Below is a small trained network, with its code and all its weights. Each question gives an input and a class and asks what happens when units are switched off, that is, made to give their printed mean instead of their output.

import numpy as np


def w(rows, s, z=0):
    codes = np.array(rows[::2]) - 128.0
    scale = np.full(codes.shape[1], s)
    scale[-1] = z or s
    return codes * scale


def norm(h):
    return h / np.sqrt((h * h).mean(-1, keepdims=True) + 1e-5)


def f(y):
    return y / 2 * (1 + np.tanh(0.7978845608 * (y + 0.044715 * y**3)))


def log_softmax(a):
    a = a - a.max(-1, keepdims=True)
    return a - np.log(np.exp(a).sum(-1, keepdims=True))


def net(x, mask):
    res = np.array(x, float).reshape(1, 4) / 4 @ E
    u = 0
    for l in range(4):
        y = f(norm(res) @ A[l][:, :-1].T + A[l][:, -1])
        res = res + np.where(mask[u : u + 10], y, B[l][:, -1]) @ B[l][:, :-1]
        u += 10
    return log_softmax(norm(res)[-1] @ U[:, :-1].T + U[:, -1])


A, B = {}, {}
E = w([
[247,134,157,78,152,50,57,84,178,167,138],'x0',
[127,216,130,184,139,121,126,128,134,139,154],'x1',
[90,126,126,70,192,113,127,168,136,146,190],'x2',
[91,207,115,2,76,136,199,183,121,117,50],'x3',
],0.012)
A[0] = w([
[192,138,128,144,91,126,139,137,122,124,61,47],'L0N0',
[151,252,124,136,139,131,137,138,115,135,131,2],'L0N1',
[151,151,123,146,79,133,138,107,132,121,50,38],'L0N2',
[123,200,126,135,131,136,134,110,142,139,132,36],'L0N3',
[53,160,124,101,100,140,146,135,130,129,78,113],'L0N4',
[107,168,123,31,183,128,144,159,132,131,176,49],'L0N5',
[139,52,121,53,113,137,143,124,119,134,70,6],'L0N6',
[225,181,118,43,129,128,141,118,149,132,108,41],'L0N7',
[186,195,129,46,102,114,128,142,115,119,86,60],'L0N8',
[158,157,128,96,128,129,130,113,138,132,115,110],'L0N9',
],0.02,0.0068)
B[0] = w([
[72,140,143,132,85,161,95,34,104,144,191,180],'L0N0',
[135,151,138,157,98,108,118,187,212,40,181,191],'L0N1',
[65,166,133,111,42,155,64,3,105,163,158,189],'L0N2',
[124,133,154,122,107,132,110,175,186,63,156,155],'L0N3',
[126,127,103,143,181,218,213,169,142,140,86,246],'L0N4',
[57,156,134,102,70,164,77,19,109,163,188,228],'L0N5',
[140,135,160,122,77,125,102,202,234,9,185,198],'L0N6',
[129,106,164,178,170,121,67,208,5,144,72,236],'L0N7',
[206,110,75,97,183,140,246,85,204,162,101,246],'L0N8',
[137,170,135,76,126,112,88,168,115,154,78,170],'L0N9',
],0.022,0.014)
A[1] = w([
[53,156,143,122,100,188,162,172,106,103,94,25],'L1N0',
[62,124,96,154,115,126,196,192,64,96,48,34],'L1N1',
[118,235,110,189,115,32,132,163,182,91,150,4],'L1N2',
[148,168,156,143,100,89,138,160,170,46,162,34],'L1N3',
[59,126,114,138,102,146,175,135,120,103,127,59],'L1N4',
[41,119,117,29,151,44,147,123,118,144,199,36],'L1N5',
[195,39,96,204,174,95,188,59,164,125,155,52],'L1N6',
[172,125,174,125,128,19,80,145,74,116,93,50],'L1N7',
[123,1,129,56,66,85,111,161,175,36,124,5],'L1N8',
[108,154,77,68,109,50,221,149,115,142,79,57],'L1N9',
],0.02,0.0028)
B[1] = w([
[179,89,78,124,123,30,64,153,66,145,97,254],'L1N0',
[231,106,112,120,126,37,56,154,106,208,127,184],'L1N1',
[174,126,212,91,109,144,97,213,180,33,215,182],'L1N2',
[71,78,135,189,85,121,146,252,184,59,148,196],'L1N3',
[176,106,165,146,115,81,54,107,112,111,73,226],'L1N4',
[78,168,126,114,41,130,92,71,68,137,134,153],'L1N5',
[132,172,117,80,159,211,220,103,170,159,82,236],'L1N6',
[165,48,73,185,114,36,108,122,95,154,107,188],'L1N7',
[164,189,217,171,99,139,93,232,197,6,196,181],'L1N8',
[158,146,196,182,166,144,221,57,143,141,149,140],'L1N9',
],0.015,0.013)
A[2] = w([
[150,171,119,90,194,159,183,154,119,123,49,73],'L2N0',
[199,134,157,125,202,8,89,174,60,169,69,20],'L2N1',
[132,162,144,92,179,159,200,150,105,105,37,54],'L2N2',
[134,89,80,137,218,200,193,118,159,146,114,95],'L2N3',
[20,135,134,37,197,129,95,159,88,179,212,110],'L2N4',
[124,143,54,65,174,147,249,194,161,146,27,2],'L2N5',
[129,141,93,138,191,25,192,140,111,105,106,26],'L2N6',
[119,72,41,168,200,127,122,118,99,183,76,68],'L2N7',
[104,89,131,143,148,149,46,155,97,112,44,68],'L2N8',
[178,37,125,120,180,22,83,207,57,175,119,69],'L2N9',
],0.014,0.0035)
B[2] = w([
[101,89,170,124,134,97,203,126,167,155,132,217],'L2N0',
[184,84,74,159,136,71,98,149,85,129,72,220],'L2N1',
[95,99,86,94,147,113,167,133,211,190,175,201],'L2N2',
[108,145,130,5,90,105,167,151,95,169,57,231],'L2N3',
[166,206,174,186,50,165,67,55,142,152,101,148],'L2N4',
[140,123,216,110,232,108,228,99,124,173,147,248],'L2N5',
[149,92,116,156,104,198,99,110,103,107,126,137],'L2N6',
[153,131,190,156,177,114,45,181,137,111,167,206],'L2N7',
[154,176,108,91,131,30,160,136,100,170,163,171],'L2N8',
[138,119,43,130,154,119,93,140,36,183,48,226],'L2N9',
],0.014,0.015)
A[3] = w([
[98,87,103,74,192,102,146,108,118,83,175,16],'L3N0',
[100,81,155,249,221,219,140,83,123,129,193,78],'L3N1',
[106,90,123,155,159,94,170,158,145,79,167,7],'L3N2',
[44,86,139,100,118,168,74,38,100,162,157,111],'L3N3',
[69,82,91,102,187,171,189,112,119,105,126,33],'L3N4',
[85,96,122,108,217,170,141,122,92,30,87,64],'L3N5',
[61,106,173,80,182,110,119,136,52,181,192,141],'L3N6',
[62,129,109,149,114,108,175,110,139,43,160,67],'L3N7',
[38,121,118,120,68,155,139,26,88,169,138,53],'L3N8',
[73,113,116,122,174,143,132,174,131,55,136,10],'L3N9',
],0.018,0.0014)
B[3] = w([
[156,187,189,195,90,144,135,132,151,191,89,161],'L3N0',
[109,121,146,32,62,142,115,186,124,127,115,126],'L3N1',
[120,73,62,83,153,226,78,114,93,61,116,180],'L3N2',
[96,143,66,183,164,194,153,32,96,65,80,230],'L3N3',
[139,102,195,104,186,130,117,136,125,169,139,244],'L3N4',
[124,245,46,197,129,132,139,178,176,191,141,125],'L3N5',
[147,76,3,219,41,163,233,77,225,88,82,243],'L3N6',
[126,107,106,103,223,171,116,207,47,114,149,184],'L3N7',
[32,151,138,188,175,32,95,100,65,147,213,254],'L3N8',
[147,134,236,170,42,53,133,81,148,68,137,181],'L3N9',
],0.016,0.0083)
U = w([
[146,109,153,84,167,141,213,100,177,174,104,181],'0',
[200,81,80,159,135,56,58,151,62,146,74,17],'1',
[137,125,155,143,89,151,93,204,189,16,181,255],'2',
[64,169,116,161,87,141,70,10,79,127,162,57],'3',
],0.013,0.00067)

Each question gives the input, the list of numbers given to net, and the class t.
The units are the neurons (one row each of A and B). Each row of codes is followed by its name. A weight is (code - 128) times the scale printed after its matrix; where a second scale follows, it is the last column's (A, B and U).
mask holds one flag per neuron, layer by layer. A switched-off neuron (its flag False) gives its mean, the last column of its row in B, instead of its output. The means were averaged over made-up inputs and are rounded, as every weight is.
A unit's drop is (log p(t) with every unit on - log p(t) with that unit switched off) / (log p(t) with every unit on - log p(t) with every unit switched off).
The circuit of an input: a set's keep is (log p(t) with only the set's units on - log p(t) with every unit switched off) / (log p(t) with every unit on - log p(t) with every unit switched off). Starting from the 12 units with the biggest drops (on a tie, the unit counted first), units are removed one at a time, each time the one whose removal leaves the highest keep (on an exact tie, the one counted first), for as long as the keep stays at least 0.8.
units of the circuit, in order: the units of the circuit, biggest drop first
top k neurons: the k neurons with the biggest drops, biggest first
top k neurons in layer l: the k neurons of layer l with the biggest drops, biggest first
input [-8,8,7,2], class 1: units of the circuit, in order -> (L1N0)
input [-6,-5,3,4], class 1: top 2 neurons -> (L0N8, L0N4)
input [2,5,5,0], class 2: top 4 neurons -> (L0N1, L0N3, L0N2, L1N2)
input [7,2,4,-8], class 0: top 2 neurons -> (L0N7, L1N6)
input [-6,-3,6,4], class 1: top 2 neurons -> (L0N8, L1N0)
input [6,-4,-7,-6], class 3: top 3 neurons in layer 0 -> (L0N6, L0N8, L0N4)
input [2,1,-2,2], class 0: top 2 neurons in layer 0 -> (L0N8, L0N5)
input [-1,-2,7,-8], class 0: top 2 neurons -> (L0N5, L0N6)
input [-5,-7,4,-6], class 2: units of the circuit, in order -> (L0N4, L1N8)
input [-6,0,3,-6], class 0: top 2 neurons -> (L0N6, L0N1)
input [-6,1,-8,-5], class 3: top 2 neurons -> (L0N4, L0N7)
input [3,-3,-8,5], class 3: top 2 neurons -> (L0N2, L0N0)
input [3,-1,-2,-5], class 0: top 3 neurons in layer 0 -> (L0N7, L0N6, L0N1)
input [-2,-8,3,-7], class 2: top 4 neurons in layer 0 -> (L0N7, L0N4, L0N8, L0N5)
input [-2,-7,0,4], class 2: units of the circuit, in order -> (L0N6)
input [4,0,0,-7], class 0: top 4 neurons -> (L0N7, L0N6, L1N6, L0N5)
input [1,-3,5,-6], class 0: top 4 neurons in layer 0 -> (L0N5, L0N6, L0N7, L0N1)
input [-5,5,4,-5], class 0: top 3 neurons -> (L0N6, L0N9, L0N5)
input [5,-7,-8,-4], class 3: top 4 neurons -> (L0N0, L0N1, L0N2, L0N3)
input [-6,3,-8,-1], class 3: units of the circuit, in order -> (L0N2)
input [1,-5,0,-8], class 0: top 2 neurons in layer 0 -> (L0N7, L0N6)
input [-2,8,-1,6], class 2: top 2 neurons in layer 0 -> (L0N1, L0N3)
